Below is a small trained network, with its code and all its weights. Each question gives an input and a target symbol and asks what happens when units are switched off, that is, made to give their printed mean instead of their output.

import numpy as np


def w(rows, s, z=0):
    codes = np.array(rows[::2]) - 128.0
    scale = np.full(codes.shape[1], s)
    scale[-1] = z or s
    return codes * scale


def f(y):
    return np.maximum(y, 0)


def softmax(a):
    e = np.exp(a - a.max(-1, keepdims=True))
    return e / e.sum(-1, keepdims=True)


def log_softmax(a):
    a = a - a.max(-1, keepdims=True)
    return a - np.log(np.exp(a).sum(-1, keepdims=True))


def net(x, mask):
    ids = ['αγδζημπστω'.index(c) for c in x.split()]
    T = len(ids)
    res = E[ids] + P[:T]
    u = 0
    for l in range(2):
        q, k, v = (res @ M[l].T for M in (Q, K, V))
        z = softmax(np.where(np.tri(T) > 0, q @ k.T / 3**0.5, -1e9)) @ v
        res = res + np.where(mask[u], z, O[l][:, -1]) @ O[l][:, :-1]
        u += 1
        y = f(res @ A[l][:, :-1].T + A[l][:, -1])
        res = res + np.where(mask[u : u + 8], y, B[l][:, -1]) @ B[l][:, :-1]
        u += 8
    return log_softmax(res[-1] @ U[:, :-1].T + U[:, -1])


Q, K, V, O, A, B = {}, {}, {}, {}, {}, {}
E = w([
[204,149,192,56,86,148,75,113],'α',
[169,148,56,201,209,175,170,86],'γ',
[135,184,22,204,106,213,45,21],'δ',
[196,166,182,83,155,80,159,113],'ζ',
[63,70,71,46,107,111,76,134],'η',
[74,150,121,69,175,29,177,161],'μ',
[40,144,164,17,41,144,63,140],'π',
[91,232,129,231,67,215,157,1],'σ',
[111,162,73,73,77,80,146,105],'τ',
[189,76,13,77,113,88,114,118],'ω',
],0.0081)
P = w([
[112,44,183,183,220,244,10,231],'0',
[94,215,79,96,29,111,159,56],'1',
[71,255,115,87,76,163,159,75],'2',
[192,149,138,91,104,109,184,130],'3',
[172,167,136,100,96,107,186,96],'4',
[125,175,148,112,96,128,175,94],'5',
[138,156,119,115,99,126,166,82],'6',
[118,173,120,102,119,139,178,74],'7',
[93,147,115,105,113,159,166,68],'8',
[105,164,82,119,145,121,176,88],'9',
[97,161,72,124,122,134,183,58],'10',
[79,163,74,124,118,144,164,63],'11',
],0.0048)
Q[0] = w([
[172,72,251,150,122,81,69,241],'L0H0',
[171,63,192,22,76,69,143,177],'L0H0',
[204,21,219,149,147,21,75,254],'L0H0',
],0.0047)
K[0] = w([
[233,205,3,58,34,1,194,139],'L0H0',
[133,243,61,113,149,101,252,89],'L0H0',
[108,200,69,1,38,19,254,75],'L0H0',
],0.0041)
V[0] = w([
[137,46,46,39,140,124,35,210],'L0H0',
[45,155,122,17,35,136,34,143],'L0H0',
[111,2,139,80,205,45,164,202],'L0H0',
],0.0059)
O[0] = w([
[140,8,168,223,198,178,191,104,84],'L0H0',
[69,62,230,255,39,62,187,36,132],'L0H0',
[110,65,156,74,214,200,243,184,2],'L0H0',
],0.0057,0.006)
A[0] = w([
[252,148,78,180,223,217,33,214,207],'L0N0',
[215,114,229,7,133,135,119,196,228],'L0N1',
[144,163,96,222,151,47,229,44,236],'L0N2',
[122,163,22,169,203,23,184,102,171],'L0N3',
[98,35,44,197,211,192,218,197,157],'L0N4',
[176,17,40,153,218,215,76,219,222],'L0N5',
[99,219,115,31,75,123,96,99,250],'L0N6',
[227,131,245,74,215,210,33,245,163],'L0N7',
],0.0044,0.0021)
B[0] = w([
[126,187,52,173,187,237,84,97,160],'L0N0',
[153,240,121,61,213,156,86,191,139],'L0N1',
[213,156,184,131,62,190,34,34,214],'L0N2',
[78,124,254,140,12,149,139,81,175],'L0N3',
[38,43,58,230,228,175,182,129,145],'L0N4',
[94,87,15,173,241,205,140,161,144],'L0N5',
[153,126,42,115,85,65,156,168,255],'L0N6',
[234,224,109,66,195,236,48,197,135],'L0N7',
],0.0046,0.0076)
Q[1] = w([
[45,188,124,222,161,230,95,114],'L1H0',
[128,92,113,42,111,33,140,173],'L1H0',
[76,198,123,213,141,152,33,3],'L1H0',
],0.0048)
K[1] = w([
[40,80,171,227,203,213,118,248],'L1H0',
[181,170,118,17,15,26,124,61],'L1H0',
[57,115,18,252,175,246,1,244],'L1H0',
],0.0042)
V[1] = w([
[217,111,48,120,253,253,97,146],'L1H0',
[107,200,228,72,172,119,145,223],'L1H0',
[213,211,180,106,79,171,23,70],'L1H0',
],0.0062)
O[1] = w([
[2,169,170,136,106,67,200,213,249],'L1H0',
[131,50,18,91,32,175,238,58,63],'L1H0',
[108,25,24,212,49,178,96,220,183],'L1H0',
],0.0056,0.013)
A[1] = w([
[92,59,99,194,66,159,148,93,249],'L1N0',
[181,145,82,188,140,200,143,83,30],'L1N1',
[204,186,186,114,164,182,91,67,149],'L1N2',
[85,187,104,119,115,181,183,162,186],'L1N3',
[166,80,45,211,62,224,114,113,226],'L1N4',
[223,48,89,1,80,81,77,170,44],'L1N5',
[61,128,161,213,115,91,96,200,52],'L1N6',
[181,125,36,140,108,189,97,152,202],'L1N7',
],0.0056,0.0021)
B[1] = w([
[157,51,208,127,107,183,107,161,202],'L1N0',
[253,216,124,107,101,194,177,173,155],'L1N1',
[100,59,52,217,152,131,198,42,156],'L1N2',
[128,59,38,148,120,174,162,111,211],'L1N3',
[120,182,233,63,193,217,154,165,255],'L1N4',
[33,109,37,218,161,20,49,52,175],'L1N5',
[207,90,219,185,173,120,69,198,248],'L1N6',
[67,185,146,57,140,162,203,126,226],'L1N7',
],0.0051,0.0096)
U = w([
[190,195,206,12,94,234,164,207,121],'α',
[94,188,34,47,124,100,210,95,252],'γ',
[168,103,167,253,125,44,47,156,31],'δ',
[120,84,46,169,77,148,227,140,144],'ζ',
[103,155,235,33,181,79,86,139,72],'η',
[79,176,102,153,209,131,157,46,94],'μ',
[110,10,185,139,87,160,153,122,186],'π',
[74,199,24,195,113,65,79,46,138],'σ',
[177,112,112,214,155,169,178,82,145],'τ',
[96,147,107,145,149,70,170,202,49],'ω',
],0.0043,0.0032)

Each question gives the input, a string of symbols that net reads in full, and the target symbol t.
The units are the heads (3 rows each of Q, K, V and O) and the neurons (one row each of A and B). Each row of codes is followed by its name. A weight is (code - 128) times the scale printed after its matrix; where a second scale follows, it is the last column's (O, A, B and U).
mask holds one flag per unit, layer by layer, with each layer's heads first. A switched-off unit (its flag False) gives its mean, the last column of its rows in O or B, instead of its output. The means were averaged over made-up inputs and are rounded, as every weight is.
A unit's drop is (log p(t) with every unit on - log p(t) with that unit switched off) / (log p(t) with every unit on - log p(t) with every unit switched off).
The circuit of an input: a set's keep is (log p(t) with only the set's units on - log p(t) with every unit switched off) / (log p(t) with every unit on - log p(t) with every unit switched off). Starting from the 12 units with the biggest drops (on a tie, the unit counted first), units are removed one at a time, each time the one whose removal leaves the highest keep (on an exact tie, the one counted first), for as long as the keep stays at least 0.8.
units of the circuit, in order: the units of the circuit, biggest drop first
most important unit: the unit with the biggest drop
top k neurons: the k neurons with the biggest drops, biggest first
top k neurons in layer l: the k neurons of layer l with the biggest drops, biggest first
drop when u is switched off: that unit's drop, to one decimal
input η π σ γ η ω δ σ σ η γ σ, target μ: units of the circuit, in order	L1H0, L0H0, L1N2, L0N4
input γ σ σ μ τ, target σ: units of the circuit, in order	L1N5, L0H0, L1H0, L0N6
input ω σ γ, target η: most important unit	L1H0
input σ σ ζ, target σ: units of the circuit, in order	L1N5, L0H0, L1H0
input σ γ σ σ δ μ, target σ: units of the circuit, in order	L0H0, L1N5, L1H0
input η σ γ, target μ: units of the circuit, in order	L1H0, L0H0, L0N4, L1N2
input δ π η δ, target δ: units of the circuit, in order	L1H0, L0H0, L1N6, L0N0
input δ ω σ, target δ: units of the circuit, in order	L1H0, L1N6, L0H0, L0N0
input σ η δ σ δ μ σ σ τ, target σ: top 3 neurons	L1N5, L0N6, L1N6
input π γ γ σ ω ω σ σ δ σ σ γ, target τ: units of the circuit, in order	L0H0, L1H0, L1N2, L0N2
input η δ ω, target η: units of the circuit, in order	L1H0, L0H0, L0N4
input σ μ γ σ σ π, target σ: units of the circuit, in order	L1N5, L0H0, L1H0
input η η σ σ δ, target μ: units of the circuit, in order	L1H0, L0H0, L1N2, L0N4
input γ τ η, target γ: top 2 neurons in layer 1	L1N6, L1N0
input α τ ω η σ δ μ η γ ω σ δ, target π: top 2 neurons	L0N7, L1N0
input π τ π τ η α δ, target τ: top 3 neurons	L1N2, L0N2, L1N1
input δ π α τ σ σ α σ π σ σ δ, target δ: top 2 neurons in layer 1	L1N6, L1N7
input ζ τ σ γ π σ μ σ γ σ γ, target ζ: top 3 neurons in layer 0	L0N7, L0N1, L0N0
input σ π σ σ δ, target α: top 2 neurons	L1N4, L1N7
input η ζ σ σ γ σ π γ γ π, target σ: top 2 neurons	L1N5, L1N6
input π ζ γ γ σ τ σ γ μ σ δ, target τ: top 2 neurons	L1N2, L0N2
input ζ ω γ δ, target ζ: top 3 neurons	L0N7, L1N3, L0N1
input ω ζ σ τ γ γ δ τ α δ, target η: top 3 neurons	L0N4, L0N5, L1N6
input ω σ δ α γ γ, target η: top 2 neurons	L0N4, L0N5
input γ γ σ μ, target γ: top 2 neurons in layer 1	L1N6, L1N0
input ω π σ σ ζ σ γ σ, target η: top 4 neurons in layer 0	L0N4, L0N5, L0N0, L0N2
input μ γ γ, target γ: drop when L0H0 is switched off	0.7
input γ ζ γ, target ω: drop when L1N6 is switched off	0.2
